The points form a tree. The symbols si ge zo le vu pick a child and ki picks the parent.
hs has si: lb, ge: cn, zo: tl, le: rh, vu: ch
lb has si: lf, ge: lj, zo: fz, le: zq, vu: zj
cn has si: mr, ge: th, zo: qb, le: lq, vu: pz
tl has si: fr, ge: qt, zo: zs, le: bn, vu: lp
rh has si: nj, ge: mp, zo: tz, le: gq, vu: ld
ch has si: pr, ge: pb, zo: bq, le: gt, vu: mc

In the rows, zero is written as 63.

Start, symbols taken left to right, then the point you end at.
Each answer is a row, close to the row of the point it stands for.
[68, 79, 62, 43, 70, 51, 77, 52, 69, 87, 83, 69, 64, 79, 47, 62, 53, 64, 68, 84, 81, 50, 71, 24, 55, 71, 53, 46, 48, 54, 52, 91, 55, 74, 62, 78, 46, 55, 71, 77, 63, 58, 48, 69, 54, 85, 67, 99, 58, 99, 42, 55, 37, 54, 44, 38, 63, 77, 79, 63, 32, 82, 63, 85, 58, 80, 45, 37, 50, 90, 86, 77, 44, 56, 87, 80, 85, 48, 83, 50, 47, 70, 56, 43, 64, 31, 55, 46, 52, 53, 53, 50, 58, 64, 69, 67, 79, 51, 73, 69, 59, 59, 98, 39, 73, 56, 47, 74, 78, 86, 58, 36, 93, 64, 63, 45, 42, 69, 38, 50, 68, 70, 71, 59, 51, 82, 48, 74, 48, 22]
ki -> [77, 93, 74, 55, 68, 51, 100, 67, 83, 68, 66, 38, 59, 69, 22, 68, 51, 53, 73, 69, 94, 63, 73, 26, 56, 53, 82, 47, 47, 46, 67, 90, 60, 66, 65, 64, 82, 64, 75, 66, 61, 49, 57, 60, 62, 75, 66, 60, 68, 87, 37, 63, 43, 72, 52, 28, 61, 74, 74, 70, 51, 62, 62, 83, 37, 78, 59, 45, 61, 97, 86, 70, 44, 54, 98, 74, 84, 44, 94, 65, 42, 58, 46, 68, 69, 46, 57, 63, 56, 54, 81, 52, 32, 69, 67, 50, 63, 40, 68, 54, 68, 59, 80, 30, 61, 28, 45, 66, 77, 72, 75, 28, 78, 75, 70, 56, 57, 66, 51, 75, 85, 66, 67, 61, 54, 89, 64, 62, 58, 43]
[71, 72, 63, 66, 70, 72, 51, 48, 66, 77, 39, 51, 46, 89, 65, 72, 65, 48, 71, 70, 50, 63, 52, 59, 51, 61, 42, 83, 55, 62, 66, 45, 63, 74, 43, 65, 52, 59, 53, 51, 31, 74, 61, 79, 77, 85, 40, 73, 79, 71, 54, 65, 40, 76, 55, 65, 79, 62, 86, 57, 56, 29, 63, 58, 43, 70, 27, 53, 39, 57, 42, 77, 95, 48, 85, 51, 32, 39, 51, 70, 73, 47, 70, 53, 71, 77, 76, 50, 52, 30, 32, 107, 63, 59, 76, 46, 76, 57, 62, 61, 56, 75, 53, 75, 31, 71, 38, 65, 71, 47, 38, 53, 61, 58, 41, 17, 50, 57, 32, 73, 58, 75, 63, 46, 84, 56, 68, 88, 71, 66]
ki -> [68, 48, 73, 73, 57, 81, 65, 67, 91, 53, 29, 63, 46, 67, 70, 92, 75, 60, 60, 43, 58, 63, 40, 69, 67, 51, 63, 71, 84, 88, 88, 61, 38, 75, 37, 48, 65, 61, 49, 51, 50, 83, 74, 73, 79, 74, 51, 36, 83, 61, 87, 73, 47, 92, 67, 79, 67, 49, 84, 60, 89, 30, 42, 55, 56, 75, 44, 50, 60, 46, 61, 65, 82, 52, 54, 21, 25, 60, 72, 66, 86, 53, 70, 87, 72, 74, 65, 97, 49, 66, 38, 89, 43, 67, 91, 63, 66, 59, 81, 46, 54, 66, 36, 76, 48, 43, 44, 55, 79, 59, 52, 41, 72, 81, 38, 57, 61, 63, 70, 69, 59, 73, 57, 56, 88, 57, 82, 89, 70, 83]
[43, 35, 60, 87, 47, 52, 43, 76, 56, 59, 49, 69, 62, 28, 77, 71, 77, 92, 28, 56, 71, 50, 67, 81, 99, 76, 72, 68, 88, 84, 57, 75, 62, 51, 68, 67, 67, 54, 67, 74, 65, 73, 68, 49, 62, 54, 62, 33, 66, 58, 74, 51, 81, 70, 80, 96, 57, 60, 65, 61, 77, 96, 58, 53, 91, 37, 86, 50, 53, 53, 70, 88, 69, 90, 33, 62, 55, 91, 58, 42, 81, 37, 78, 89, 46, 87, 74, 57, 73, 78, 49, 30, 53, 51, 36, 71, 68, 71, 30, 42, 78, 53, 57, 75, 69, 65, 83, 55, 48, 76, 45, 86, 36, 63, 52, 87, 44, 43, 84, 62, 49, 65, 78, 71, 55, 44, 86, 53, 60, 67]
ki -> [60, 40, 69, 104, 48, 45, 52, 80, 75, 49, 46, 68, 72, 32, 74, 72, 66, 100, 36, 39, 63, 58, 50, 86, 78, 60, 68, 65, 77, 74, 77, 89, 59, 40, 73, 40, 84, 64, 46, 67, 82, 67, 94, 75, 60, 28, 58, 14, 72, 54, 78, 60, 99, 71, 54, 98, 38, 55, 57, 72, 91, 61, 62, 50, 73, 54, 86, 59, 50, 68, 64, 88, 70, 93, 35, 54, 74, 82, 60, 41, 82, 43, 80, 93, 59, 75, 83, 72, 53, 75, 77, 50, 44, 55, 42, 75, 62, 80, 58, 43, 76, 54, 63, 63, 68, 55, 83, 54, 69, 75, 69, 76, 53, 57, 49, 89, 56, 44, 100, 76, 52, 56, 74, 78, 51, 45, 83, 54, 56, 50]
[97, 68, 106, 58, 78, 86, 66, 50, 64, 43, 52, 78, 35, 93, 11, 66, 60, 63, 71, 72, 56, 56, 75, 70, 68, 46, 63, 55, 63, 53, 72, 55, 98, 47, 43, 57, 97, 47, 52, 54, 58, 54, 59, 67, 55, 72, 68, 103, 66, 53, 44, 54, 31, 73, 77, 36, 45, 75, 78, 91, 34, 51, 53, 59, 74, 73, 62, 62, 50, 65, 55, 75, 70, 59, 67, 62, 61, 32, 65, 83, 46, 91, 58, 56, 64, 40, 50, 60, 56, 66, 103, 58, 65, 82, 81, 61, 61, 54, 68, 74, 23, 66, 78, 44, 76, 70, 38, 79, 84, 55, 76, 67, 87, 71, 79, 81, 61, 67, 55, 65, 63, 60, 56, 22, 67, 67, 70, 84, 68, 101]
si -> [62, 46, 78, 49, 85, 91, 61, 55, 47, 48, 74, 76, 39, 84, 24, 70, 60, 43, 55, 96, 71, 35, 87, 79, 71, 65, 61, 55, 81, 57, 80, 35, 99, 49, 13, 89, 79, 31, 78, 52, 68, 54, 58, 48, 43, 62, 80, 91, 66, 63, 39, 70, 55, 56, 58, 69, 79, 65, 49, 88, 42, 86, 39, 67, 96, 51, 89, 58, 66, 38, 59, 63, 60, 70, 49, 59, 29, 39, 78, 66, 53, 81, 70, 55, 49, 58, 48, 49, 66, 78, 80, 70, 48, 75, 72, 39, 67, 65, 50, 87, 47, 72, 48, 53, 68, 79, 69, 91, 71, 58, 81, 83, 71, 58, 62, 82, 55, 53, 52, 51, 46, 69, 71, 46, 68, 73, 54, 71, 62, 102]
[91, 60, 76, 77, 45, 83, 75, 76, 76, 46, 28, 67, 44, 46, 71, 97, 86, 52, 59, 47, 53, 62, 44, 66, 67, 56, 56, 67, 69, 77, 80, 60, 46, 73, 33, 50, 73, 57, 55, 50, 46, 82, 94, 78, 82, 76, 60, 38, 79, 58, 81, 78, 45, 94, 53, 92, 68, 54, 81, 64, 86, 31, 45, 44, 61, 63, 41, 50, 65, 52, 68, 66, 83, 50, 49, 28, 17, 70, 70, 70, 86, 52, 70, 80, 58, 77, 67, 85, 55, 71, 45, 98, 54, 57, 82, 53, 70, 60, 74, 44, 56, 56, 41, 68, 71, 32, 39, 62, 74, 63, 43, 57, 76, 84, 39, 58, 56, 55, 76, 72, 66, 75, 59, 76, 79, 57, 72, 74, 64, 97]
si -> [65, 66, 53, 52, 68, 74, 69, 78, 57, 67, 51, 83, 35, 93, 62, 66, 62, 48, 79, 80, 77, 93, 54, 77, 34, 67, 39, 76, 52, 63, 77, 47, 116, 67, 43, 75, 53, 66, 75, 60, 39, 50, 62, 57, 88, 69, 39, 59, 49, 61, 49, 71, 41, 58, 64, 76, 59, 46, 98, 61, 70, 53, 40, 46, 69, 61, 82, 81, 67, 41, 55, 55, 61, 46, 76, 40, 27, 51, 91, 69, 72, 60, 60, 54, 63, 81, 61, 62, 68, 26, 50, 100, 81, 61, 84, 53, 77, 63, 64, 62, 36, 85, 16, 69, 57, 46, 52, 96, 55, 41, 39, 70, 69, 70, 46, 43, 63, 64, 39, 71, 74, 63, 81, 66, 81, 80, 51, 69, 77, 104]
[35, 44, 51, 68, 44, 53, 67, 81, 61, 54, 82, 75, 78, 60, 76, 47, 80, 106, 63, 36, 89, 61, 56, 79, 63, 65, 60, 36, 50, 63, 43, 89, 67, 56, 107, 49, 61, 74, 66, 84, 85, 72, 83, 66, 49, 29, 76, 45, 61, 63, 86, 71, 97, 53, 62, 73, 51, 67, 58, 39, 90, 64, 55, 50, 70, 60, 76, 84, 88, 74, 63, 59, 56, 77, 46, 67, 91, 103, 52, 76, 67, 45, 62, 60, 69, 70, 67, 70, 67, 85, 73, 29, 95, 67, 49, 75, 75, 70, 72, 54, 77, 62, 61, 67, 80, 67, 90, 47, 57, 68, 59, 98, 54, 49, 66, 79, 59, 75, 93, 60, 76, 49, 62, 80, 51, 83, 52, 57, 58, 54]
ki -> [48, 39, 64, 96, 49, 50, 57, 81, 69, 41, 34, 72, 71, 36, 59, 73, 78, 90, 29, 40, 57, 61, 67, 89, 79, 76, 72, 58, 70, 76, 69, 89, 57, 39, 84, 48, 90, 65, 49, 60, 85, 66, 92, 69, 61, 26, 52, 27, 70, 59, 82, 56, 87, 79, 60, 89, 34, 61, 57, 65, 95, 78, 60, 43, 73, 47, 89, 54, 56, 74, 64, 78, 64, 92, 32, 48, 76, 83, 71, 50, 73, 37, 67, 91, 64, 73, 67, 61, 49, 71, 72, 53, 49, 73, 45, 61, 52, 66, 58, 46, 89, 59, 68, 53, 66, 51, 83, 50, 68, 70, 50, 75, 50, 61, 57, 74, 55, 57, 107, 71, 52, 56, 62, 82, 46, 46, 87, 54, 57, 45]
[72, 72, 61, 37, 71, 61, 82, 71, 78, 68, 67, 60, 51, 65, 29, 60, 67, 60, 100, 72, 62, 90, 57, 55, 65, 72, 62, 46, 73, 59, 75, 57, 92, 63, 64, 67, 64, 55, 83, 79, 46, 38, 58, 44, 55, 69, 55, 82, 50, 73, 40, 63, 26, 44, 74, 27, 55, 81, 84, 64, 55, 63, 63, 89, 39, 74, 77, 84, 70, 60, 68, 57, 53, 42, 111, 80, 75, 61, 70, 44, 58, 70, 70, 46, 45, 70, 54, 52, 66, 37, 69, 66, 61, 40, 48, 33, 70, 51, 60, 85, 21, 82, 88, 67, 71, 52, 66, 74, 69, 60, 47, 54, 64, 74, 61, 54, 73, 83, 47, 83, 93, 63, 76, 43, 64, 90, 29, 70, 69, 87]
ki -> [80, 93, 78, 67, 62, 46, 102, 58, 79, 68, 63, 53, 66, 72, 21, 67, 58, 62, 80, 54, 79, 56, 69, 42, 56, 44, 66, 52, 43, 53, 52, 85, 61, 66, 61, 61, 69, 60, 76, 81, 54, 44, 56, 68, 64, 92, 69, 73, 69, 75, 41, 61, 51, 68, 42, 35, 62, 75, 75, 63, 54, 70, 60, 84, 32, 83, 59, 47, 53, 103, 87, 59, 48, 43, 84, 70, 92, 46, 97, 69, 45, 82, 52, 54, 68, 38, 59, 55, 56, 65, 97, 47, 44, 63, 65, 54, 52, 26, 87, 58, 54, 60, 81, 32, 56, 34, 48, 68, 84, 88, 83, 8, 81, 73, 83, 63, 63, 68, 45, 66, 77, 62, 61, 72, 46, 77, 69, 59, 58, 36]
[42, 63, 38, 89, 56, 58, 56, 59, 54, 61, 82, 54, 97, 59, 85, 59, 66, 60, 51, 62, 48, 60, 69, 41, 45, 48, 62, 95, 68, 47, 57, 31, 32, 91, 63, 38, 59, 80, 51, 49, 84, 66, 70, 47, 70, 44, 84, 48, 56, 64, 100, 80, 79, 64, 59, 86, 65, 55, 24, 51, 76, 36, 84, 54, 63, 62, 44, 77, 92, 51, 72, 48, 81, 60, 57, 56, 66, 70, 49, 62, 62, 66, 57, 94, 88, 69, 51, 95, 85, 75, 48, 89, 80, 63, 70, 59, 51, 90, 58, 61, 89, 71, 57, 76, 50, 65, 60, 41, 33, 77, 82, 82, 52, 69, 68, 60, 85, 48, 75, 60, 41, 69, 63, 98, 62, 56, 65, 46, 49, 32]
ki si -> [41, 66, 41, 80, 58, 52, 59, 56, 60, 74, 81, 51, 101, 53, 102, 69, 64, 63, 45, 59, 56, 57, 66, 46, 57, 44, 61, 98, 70, 46, 58, 30, 35, 87, 60, 27, 66, 85, 61, 52, 86, 64, 71, 51, 74, 46, 72, 63, 65, 59, 97, 79, 68, 71, 46, 81, 54, 57, 27, 54, 77, 41, 80, 54, 63, 66, 44, 78, 93, 54, 64, 48, 73, 71, 50, 53, 77, 73, 51, 56, 60, 65, 53, 84, 94, 75, 61, 90, 91, 63, 68, 89, 78, 56, 66, 72, 56, 100, 69, 66, 87, 72, 53, 76, 51, 66, 64, 50, 39, 62, 77, 85, 45, 73, 81, 59, 84, 57, 72, 51, 46, 68, 70, 91, 63, 60, 59, 51, 54, 36]
[42, 63, 57, 66, 54, 56, 60, 83, 59, 49, 52, 98, 53, 64, 89, 46, 73, 93, 61, 54, 57, 59, 59, 86, 62, 78, 58, 52, 65, 67, 39, 75, 57, 44, 96, 57, 58, 78, 64, 71, 52, 41, 77, 86, 64, 20, 38, 31, 58, 58, 77, 74, 99, 46, 71, 72, 33, 53, 40, 60, 94, 61, 58, 57, 72, 55, 75, 79, 53, 64, 59, 73, 72, 91, 49, 63, 61, 63, 58, 61, 106, 42, 63, 68, 66, 95, 80, 53, 52, 55, 65, 61, 38, 64, 45, 45, 63, 77, 44, 57, 90, 69, 58, 67, 56, 72, 91, 51, 72, 50, 72, 73, 61, 37, 67, 72, 76, 59, 92, 69, 66, 55, 89, 65, 53, 57, 84, 34, 69, 36]
ki -> [42, 52, 60, 82, 55, 47, 61, 75, 76, 51, 45, 76, 62, 41, 72, 68, 74, 89, 31, 45, 64, 63, 59, 86, 75, 75, 68, 66, 71, 73, 67, 87, 52, 40, 74, 46, 73, 76, 56, 58, 79, 64, 79, 77, 55, 25, 54, 27, 80, 51, 77, 57, 94, 86, 61, 97, 31, 58, 48, 66, 93, 66, 67, 51, 72, 50, 87, 50, 53, 74, 63, 67, 67, 90, 39, 52, 80, 86, 60, 52, 73, 35, 71, 84, 67, 72, 67, 69, 51, 74, 68, 48, 39, 67, 43, 67, 61, 74, 56, 39, 82, 53, 60, 61, 68, 49, 75, 47, 55, 67, 62, 72, 47, 68, 63, 73, 60, 60, 102, 69, 61, 64, 72, 80, 53, 48, 85, 61, 51, 55]
[73, 88, 80, 60, 65, 38, 101, 74, 78, 77, 63, 48, 57, 63, 25, 71, 68, 46, 78, 62, 75, 63, 74, 36, 52, 58, 61, 55, 47, 48, 51, 86, 59, 60, 60, 59, 70, 68, 71, 74, 65, 52, 54, 59, 56, 84, 63, 64, 60, 74, 48, 58, 50, 68, 53, 28, 53, 72, 78, 68, 42, 65, 73, 80, 35, 85, 61, 51, 56, 104, 87, 58, 40, 53, 89, 84, 91, 50, 97, 65, 57, 68, 59, 61, 56, 37, 57, 54, 55, 60, 81, 52, 42, 70, 66, 48, 48, 26, 85, 64, 60, 58, 80, 26, 58, 46, 41, 68, 87, 81, 72, 16, 76, 76, 69, 61, 67, 78, 48, 73, 88, 75, 49, 72, 58, 80, 63, 64, 49, 43]
zo -> [58, 93, 54, 54, 77, 55, 92, 73, 61, 56, 76, 58, 77, 72, 54, 36, 77, 58, 75, 48, 85, 32, 79, 43, 63, 40, 67, 58, 36, 55, 38, 69, 42, 69, 56, 52, 53, 88, 89, 91, 67, 64, 42, 59, 67, 74, 81, 64, 68, 97, 53, 78, 63, 54, 40, 40, 92, 81, 46, 39, 83, 48, 57, 81, 38, 83, 44, 54, 87, 78, 75, 44, 48, 61, 76, 85, 81, 45, 60, 92, 71, 54, 60, 49, 78, 64, 56, 48, 56, 67, 69, 53, 49, 75, 38, 55, 45, 35, 78, 65, 79, 66, 66, 45, 34, 72, 81, 44, 72, 63, 79, 48, 65, 41, 54, 59, 71, 74, 56, 48, 65, 66, 54, 64, 71, 67, 76, 33, 74, 11]
[37, 60, 44, 85, 51, 52, 48, 57, 54, 66, 77, 55, 98, 59, 84, 64, 67, 56, 46, 43, 59, 65, 67, 42, 54, 46, 64, 89, 71, 38, 51, 42, 30, 86, 70, 33, 67, 81, 57, 57, 90, 66, 68, 56, 67, 39, 74, 59, 54, 61, 95, 80, 85, 58, 52, 83, 59, 51, 22, 48, 78, 40, 87, 51, 74, 61, 57, 85, 84, 61, 51, 54, 73, 60, 59, 60, 78, 66, 36, 60, 66, 63, 55, 87, 91, 76, 60, 101, 84, 74, 57, 87, 75, 59, 71, 78, 48, 94, 63, 63, 91, 76, 43, 80, 56, 54, 67, 44, 44, 67, 86, 95, 47, 74, 79, 48, 84, 58, 74, 55, 43, 72, 80, 103, 62, 55, 66, 53, 60, 24]
ki -> [53, 62, 57, 66, 32, 62, 84, 52, 63, 55, 57, 35, 81, 52, 96, 73, 49, 61, 56, 60, 37, 59, 63, 59, 64, 40, 74, 88, 78, 48, 77, 42, 34, 104, 78, 21, 74, 68, 55, 75, 78, 72, 70, 56, 47, 58, 78, 75, 76, 49, 101, 63, 78, 77, 72, 68, 65, 57, 36, 57, 62, 55, 85, 55, 47, 81, 63, 72, 84, 46, 64, 69, 68, 43, 53, 44, 85, 55, 53, 53, 60, 84, 61, 100, 76, 74, 76, 108, 74, 95, 96, 64, 52, 69, 78, 76, 57, 100, 75, 55, 91, 61, 72, 95, 80, 39, 53, 47, 58, 85, 80, 69, 62, 77, 79, 67, 89, 63, 76, 73, 56, 61, 57, 86, 67, 67, 33, 67, 57, 59]
[65, 74, 67, 32, 67, 52, 73, 63, 74, 89, 77, 56, 61, 84, 43, 67, 55, 61, 69, 81, 96, 52, 72, 27, 46, 66, 54, 50, 46, 50, 52, 80, 60, 66, 58, 62, 39, 60, 79, 73, 47, 61, 35, 64, 48, 90, 76, 77, 54, 79, 41, 57, 48, 49, 50, 45, 78, 86, 86, 64, 37, 87, 71, 86, 49, 86, 50, 48, 57, 100, 74, 71, 48, 58, 95, 78, 91, 60, 76, 56, 40, 68, 51, 35, 65, 27, 58, 43, 54, 48, 59, 44, 72, 71, 62, 61, 72, 35, 69, 55, 57, 46, 95, 42, 63, 55, 48, 72, 62, 84, 54, 42, 76, 68, 65, 48, 33, 70, 30, 46, 69, 72, 63, 71, 49, 79, 44, 68, 44, 35]
ki -> [86, 87, 82, 51, 61, 54, 96, 63, 80, 68, 67, 51, 66, 70, 31, 60, 66, 51, 80, 56, 72, 69, 64, 30, 59, 54, 64, 45, 51, 46, 58, 87, 57, 60, 70, 66, 67, 64, 62, 76, 64, 42, 55, 61, 66, 82, 68, 60, 63, 84, 44, 59, 45, 66, 47, 34, 64, 64, 82, 70, 54, 65, 69, 88, 35, 86, 64, 40, 62, 99, 79, 75, 40, 48, 89, 69, 79, 42, 92, 73, 52, 66, 52, 67, 59, 45, 54, 55, 51, 55, 82, 50, 50, 70, 61, 42, 46, 42, 80, 55, 52, 58, 89, 39, 55, 37, 55, 65, 90, 74, 68, 16, 81, 76, 71, 68, 61, 72, 45, 70, 84, 65, 60, 59, 55, 94, 73, 58, 57, 47]
[50, 66, 40, 84, 59, 43, 49, 57, 57, 69, 80, 53, 101, 67, 81, 60, 61, 56, 55, 59, 61, 61, 73, 43, 63, 41, 56, 88, 70, 51, 63, 40, 37, 93, 60, 37, 71, 86, 47, 57, 95, 69, 74, 52, 67, 48, 77, 51, 62, 67, 99, 81, 90, 62, 63, 86, 56, 57, 27, 48, 72, 39, 79, 54, 62, 55, 41, 75, 94, 60, 57, 41, 74, 66, 53, 50, 67, 74, 47, 56, 54, 57, 54, 80, 72, 72, 54, 92, 86, 77, 67, 86, 70, 58, 68, 73, 66, 92, 74, 60, 97, 74, 60, 78, 46, 58, 69, 51, 35, 67, 83, 83, 43, 79, 81, 65, 81, 62, 75, 59, 45, 73, 72, 96, 60, 52, 65, 56, 59, 19]
ki -> [68, 72, 63, 80, 39, 62, 86, 55, 64, 67, 57, 40, 85, 52, 103, 78, 64, 54, 45, 62, 29, 61, 60, 55, 61, 33, 56, 93, 94, 46, 73, 39, 35, 87, 72, 39, 84, 65, 44, 75, 82, 56, 76, 50, 45, 53, 83, 75, 74, 56, 100, 57, 81, 81, 61, 72, 71, 53, 49, 54, 71, 57, 82, 56, 41, 58, 53, 66, 77, 45, 60, 54, 74, 50, 53, 45, 65, 59, 57, 46, 58, 83, 66, 91, 76, 69, 76, 107, 80, 92, 86, 70, 52, 65, 81, 78, 50, 86, 71, 59, 79, 71, 72, 98, 78, 38, 50, 34, 59, 74, 71, 62, 52, 74, 79, 64, 86, 57, 72, 79, 54, 71, 66, 90, 68, 62, 49, 74, 51, 64]
[78, 70, 58, 66, 80, 76, 53, 51, 63, 77, 42, 56, 55, 88, 87, 75, 61, 41, 81, 74, 50, 82, 40, 68, 44, 63, 50, 91, 58, 74, 56, 45, 69, 67, 40, 68, 49, 60, 53, 50, 30, 69, 53, 76, 86, 83, 42, 75, 62, 83, 62, 63, 31, 75, 43, 59, 73, 63, 75, 59, 56, 27, 57, 62, 63, 66, 30, 52, 47, 41, 42, 85, 91, 53, 75, 43, 40, 39, 52, 74, 74, 61, 74, 56, 64, 74, 75, 55, 44, 42, 27, 97, 65, 57, 81, 50, 71, 67, 64, 71, 75, 78, 42, 80, 39, 71, 49, 71, 76, 61, 41, 63, 64, 70, 41, 19, 56, 55, 43, 65, 60, 83, 72, 47, 75, 47, 80, 89, 89, 64]
ki vu -> [80, 74, 56, 52, 48, 79, 69, 69, 74, 38, 61, 40, 44, 48, 88, 94, 41, 46, 52, 57, 68, 58, 73, 78, 70, 67, 76, 28, 65, 88, 75, 74, 34, 59, 25, 88, 54, 37, 63, 45, 55, 92, 63, 68, 88, 71, 55, 43, 95, 47, 48, 47, 72, 79, 60, 82, 93, 60, 78, 59, 74, 66, 49, 80, 75, 79, 62, 42, 64, 33, 68, 55, 55, 35, 50, 48, 21, 64, 62, 67, 53, 53, 68, 68, 49, 76, 58, 44, 61, 67, 31, 61, 49, 63, 58, 68, 76, 48, 57, 57, 56, 59, 33, 58, 77, 57, 75, 65, 62, 68, 50, 47, 68, 42, 27, 65, 37, 69, 73, 55, 70, 61, 46, 49, 79, 63, 77, 58, 66, 101]
[64, 59, 56, 59, 37, 70, 78, 53, 56, 54, 56, 39, 82, 46, 110, 75, 63, 67, 39, 49, 29, 46, 64, 63, 52, 38, 69, 94, 88, 52, 78, 48, 30, 104, 73, 34, 71, 73, 54, 72, 88, 76, 70, 56, 59, 48, 73, 72, 78, 54, 91, 56, 72, 79, 75, 67, 66, 50, 35, 61, 75, 50, 83, 60, 38, 75, 47, 75, 81, 36, 71, 48, 74, 51, 56, 54, 73, 62, 53, 51, 57, 84, 54, 89, 77, 70, 73, 102, 68, 93, 86, 65, 48, 53, 72, 67, 46, 89, 77, 63, 74, 65, 70, 97, 71, 39, 44, 48, 59, 76, 65, 65, 54, 74, 81, 65, 93, 51, 69, 73, 51, 66, 66, 88, 59, 55, 45, 61, 43, 50]
si ki zo -> [57, 70, 39, 69, 43, 50, 58, 52, 59, 79, 64, 31, 80, 52, 99, 56, 60, 66, 54, 71, 52, 57, 71, 57, 63, 61, 52, 112, 68, 62, 64, 49, 40, 97, 69, 63, 61, 65, 63, 82, 96, 52, 84, 38, 47, 72, 75, 92, 67, 60, 93, 40, 76, 85, 59, 62, 64, 52, 32, 53, 64, 66, 87, 52, 39, 63, 38, 69, 64, 40, 56, 66, 73, 52, 66, 71, 82, 66, 68, 51, 43, 75, 81, 83, 68, 73, 64, 76, 91, 65, 62, 59, 73, 70, 65, 83, 61, 110, 59, 52, 75, 65, 62, 111, 83, 49, 62, 47, 51, 82, 55, 69, 34, 40, 62, 58, 71, 65, 52, 84, 42, 59, 68, 73, 57, 54, 38, 75, 60, 52]
